Below are the code and all the weights of a small trained network. Each question names an input and a class and asks about switching units off, where a switched-off unit gives its printed mean instead of its output.

import numpy as np


def w(rows, s, z=0):
    codes = np.array(rows[::2]) - 128.0
    scale = np.full(codes.shape[1], s)
    scale[-1] = z or s
    return codes * scale


def f(y):
    return y / 2 * (1 + np.tanh(0.7978845608 * (y + 0.044715 * y**3)))


def log_softmax(a):
    a = a - a.max(-1, keepdims=True)
    return a - np.log(np.exp(a).sum(-1, keepdims=True))


def net(x, mask):
    res = np.array(x, float).reshape(1, 7) / 4 @ E
    y = f(res @ A[0][:, :-1].T + A[0][:, -1])
    res = res + np.where(mask, y, B[0][:, -1]) @ B[0][:, :-1]
    return log_softmax(res[-1] @ U[:, :-1].T + U[:, -1])


A, B = {}, {}
E = w([
[93,158,162,117,157,117,255,77],'x0',
[33,190,155,166,184,129,50,118],'x1',
[107,112,170,127,110,126,139,173],'x2',
[151,143,101,140,146,147,132,125],'x3',
[188,181,232,77,139,137,83,107],'x4',
[73,43,115,38,130,231,122,145],'x5',
[107,109,167,126,113,126,136,175],'x6',
],0.0082)
A[0] = w([
[122,104,111,144,62,128,18,149,98],'N0',
[184,117,82,100,147,80,55,193,112],'N1',
[2,172,179,198,138,174,45,65,112],'N2',
[216,213,233,38,110,155,98,107,82],'N3',
[150,198,136,149,110,17,168,142,85],'N4',
[82,77,60,147,93,52,132,128,82],'N5',
[136,109,161,137,225,114,183,116,254],'N6',
[167,104,161,241,128,109,131,137,96],'N7',
[175,90,116,40,45,56,157,103,207],'N8',
[88,106,69,168,111,115,146,128,104],'N9',
[76,139,117,55,106,214,162,109,133],'N10',
[145,190,122,155,103,41,139,143,111],'N11',
[191,46,157,163,71,143,163,61,87],'N12',
[159,158,154,61,142,118,78,84,159],'N13',
],0.0093,0.009)
B[0] = w([
[71,163,149,104,66,156,132,94,192],'N0',
[98,209,199,92,77,122,159,150,178],'N1',
[179,117,92,96,189,99,165,224,254],'N2',
[63,77,132,189,161,143,195,102,226],'N3',
[138,109,160,52,171,145,90,93,196],'N4',
[79,139,151,142,170,178,167,134,167],'N5',
[97,187,141,142,11,94,83,163,239],'N6',
[139,68,147,95,150,112,128,29,161],'N7',
[154,152,108,153,154,104,95,198,246],'N8',
[92,87,174,179,93,174,190,77,161],'N9',
[148,118,146,83,144,157,40,63,210],'N10',
[186,68,173,116,117,160,68,104,190],'N11',
[181,171,127,113,153,198,179,177,165],'N12',
[111,106,67,164,89,132,160,113,192],'N13',
],0.011,0.0092)
U = w([
[146,63,147,59,156,149,72,85,67],'0',
[65,82,132,220,161,149,221,118,74],'1',
[112,158,118,164,112,100,89,159,255],'2',
[91,250,152,70,80,97,166,125,52],'3',
[171,147,92,116,195,101,163,214,62],'4',
[111,127,106,139,101,86,113,152,234],'5',
],0.012,0.0081)

Each question gives the input, the list of numbers given to net, and the class t.
The units are the neurons (one row each of A and B). Each row of codes is followed by its name. A weight is (code - 128) times the scale printed after its matrix; where a second scale follows, it is the last column's (A, B and U).
mask holds one flag per neuron, in row order. A switched-off neuron (its flag False) gives its mean, the last column of its row in B, instead of its output. The means were averaged over made-up inputs and are rounded, as every weight is.
A unit's drop is (log p(t) with every unit on - log p(t) with that unit switched off) / (log p(t) with every unit on - log p(t) with every unit switched off).
The circuit of an input: a set's keep is (log p(t) with only the set's units on - log p(t) with every unit switched off) / (log p(t) with every unit on - log p(t) with every unit switched off). Starting from the 12 units with the biggest drops (on a tie, the unit counted first), units are removed one at a time, each time the one whose removal leaves the highest keep (on an exact tie, the one counted first), for as long as the keep stays at least 0.8.
circuit, biggest first: the units of the circuit, biggest drop first
most important unit: the unit with the biggest drop
k most important neurons: the k neurons with the biggest drops, biggest first
drop when u is switched off: that unit's drop, to one decimal
input [-1,7,-5,-3,-6,6,7], class 4: most important unit => N2
input [6,3,-5,-8,-5,3,2], class 2: 3 most important neurons => N3; N6; N1
input [2,6,6,-4,7,-6,-2], class 1: 4 most important neurons => N3; N10; N13; N8
input [-6,1,-3,6,6,-2,7], class 1: circuit, biggest first => N3; N6
input [6,8,1,1,-1,-8,0], class 0: circuit, biggest first => N4; N11
input [-8,7,-1,-5,1,-2,3], class 3: circuit, biggest first => N0; N1
input [-8,4,8,-6,1,-6,-5], class 3: 3 most important neurons => N1; N0; N10
input [-1,-6,2,3,3,-7,-3], class 0: 2 most important neurons => N4; N11
input [-1,3,3,5,8,-8,7], class 0: 3 most important neurons => N4; N11; N7
input [5,-7,-2,-6,6,2,1], class 4: 4 most important neurons => N8; N12; N0; N9
input [-8,-6,5,-4,1,-3,-8], class 3: 3 most important neurons => N1; N0; N2
input [4,-7,0,-5,0,-6,-1], class 4: 4 most important neurons => N8; N12; N10; N0
input [-5,-2,-3,1,5,-3,-4], class 1: 4 most important neurons => N3; N6; N13; N10
input [7,-5,-5,-4,6,-8,4], class 0: circuit, biggest first => N4
input [8,1,5,-1,0,8,3], class 0: 3 most important neurons => N10; N1; N0
input [2,-2,8,1,6,-8,-8], class 0: 2 most important neurons => N4; N11
input [-1,-8,-5,2,6,-4,0], class 4: 3 most important neurons => N8; N12; N0
input [8,2,4,7,-7,1,7], class 3: 2 most important neurons => N6; N3
input [8,-7,5,1,-2,5,2], class 3: 3 most important neurons => N6; N2; N12
input [-6,-8,-5,5,-4,7,7], class 4: 2 most important neurons => N8; N6
input [0,1,-3,4,-8,-7,-4], class 1: circuit, biggest first => N9
input [3,8,8,0,7,1,6], class 4: drop when N1 is switched off => 0.0
input [2,7,-3,-1,1,5,-3], class 4: drop when N2 is switched off => 1.2
input [-7,-1,-1,2,-8,-3,7], class 1: drop when N5 is switched off => 0.2
input [7,-5,-3,2,0,5,0], class 3: drop when N7 is switched off => 0.1
